Below is a small trained network, with its code and all its weights. Each question gives an input and a class and asks what happens when units are switched off, that is, made to give their printed mean instead of their output.

import numpy as np


def w(rows, s, z=0):
    codes = np.array(rows[::2]) - 128.0
    scale = np.full(codes.shape[1], s)
    scale[-1] = z or s
    return codes * scale


def f(y):
    return y / 2 * (1 + np.tanh(0.7978845608 * (y + 0.044715 * y**3)))


def log_softmax(a):
    a = a - a.max(-1, keepdims=True)
    return a - np.log(np.exp(a).sum(-1, keepdims=True))


def net(x, mask):
    res = np.array(x, float).reshape(1, 2) / 4 @ E
    y = f(res @ A[0][:, :-1].T + A[0][:, -1])
    res = res + np.where(mask, y, B[0][:, -1]) @ B[0][:, :-1]
    return log_softmax(res[-1] @ U[:, :-1].T + U[:, -1])


A, B = {}, {}
E = w([
[53,104,196,249,191,1],'x0',
[82,53,69,200,4,11],'x1',
],0.0079)
A[0] = w([
[57,110,171,195,184,89,231],'n1',
[151,146,254,83,203,153,151],'n2',
[142,158,55,38,113,117,232],'n3',
[77,138,135,224,164,113,245],'n4',
[110,90,54,179,60,107,92],'n5',
[202,117,36,102,96,172,78],'n6',
[74,108,163,211,165,91,109],'n7',
[130,148,198,61,177,164,254],'n8',
[60,120,185,164,191,95,84],'n9',
[207,173,250,96,153,126,63],'n10',
[85,73,126,140,18,78,179],'n11',
],0.0097,0.008)
B[0] = w([
[122,126,125,52,130,121,247],'n1',
[191,78,154,115,147,168,222],'n2',
[66,116,143,79,47,103,221],'n3',
[114,139,168,85,112,147,234],'n4',
[201,85,106,205,188,166,190],'n5',
[103,179,41,100,113,173,184],'n6',
[119,171,72,67,117,193,200],'n7',
[141,72,153,89,145,126,244],'n8',
[121,190,32,116,65,219,184],'n9',
[221,193,22,255,141,222,170],'n10',
[193,62,153,115,133,194,235],'n11',
],0.0097,0.012)
U = w([
[212,55,137,163,151,169,95],'0',
[67,195,58,68,91,148,111],'1',
[67,52,248,72,114,84,255],'2',
[55,174,159,205,151,75,63],'3',
[91,172,139,200,163,76,64],'4',
[74,179,119,190,158,84,60],'5',
[127,217,116,214,146,114,76],'6',
[76,190,96,179,164,69,71],'7',
],0.012,0.007)

Each question gives the input, the list of numbers given to net, and the class t.
The units are the neurons (one row each of A and B). Each row of codes is followed by its name. A weight is (code - 128) times the scale printed after its matrix; where a second scale follows, it is the last column's (A, B and U).
mask holds one flag per neuron, in row order. A switched-off neuron (its flag False) gives its mean, the last column of its row in B, instead of its output. The means were averaged over made-up inputs and are rounded, as every weight is.
A unit's drop is (log p(t) with every unit on - log p(t) with that unit switched off) / (log p(t) with every unit on - log p(t) with every unit switched off).
The circuit of an input: a set's keep is (log p(t) with only the set's units on - log p(t) with every unit switched off) / (log p(t) with every unit on - log p(t) with every unit switched off). Starting from all 11 units, units are removed one at a time, each time the one whose removal leaves the highest keep (on an exact tie, the one counted first), for as long as the keep stays at least 0.8.
circuit, biggest first: the units of the circuit, biggest drop first
most important unit: the unit with the biggest drop
k most important neurons: the k neurons with the biggest drops, biggest first
drop when u is switched off: that unit's drop, to one decimal
input [-6,7], class 0: most important unit	n5
input [6,-5], class 1: 3 most important neurons	n9, n11, n5
input [5,8], class 0: 2 most important neurons	n11, n5
input [1,-3], class 2: 2 most important neurons	n5, n11
input [0,3], class 2: 4 most important neurons	n10, n9, n2, n6
input [8,7], class 1: 3 most important neurons	n7, n9, n1
input [-2,2], class 2: circuit, biggest first	n10, n9
input [-2,0], class 2: circuit, biggest first	n9, n10
input [7,8], class 0: 3 most important neurons	n11, n5, n3
input [3,-3], class 2: circuit, biggest first	n5, n6
input [4,2], class 1: circuit, biggest first	n7, n2
input [2,2], class 2: 2 most important neurons	n10, n6
input [4,0], class 1: 3 most important neurons	n9, n7, n8
input [6,-2], class 1: circuit, biggest first	n9
input [2,1], class 2: 2 most important neurons	n10, n6
input [7,4], class 1: 2 most important neurons	n7, n9
input [7,7], class 0: 2 most important neurons	n11, n5
input [7,-5], class 1: drop when n9 is switched off	0.4
input [-4,8], class 0: drop when n3 is switched off	0.0
input [7,1], class 1: drop when n9 is switched off	0.1
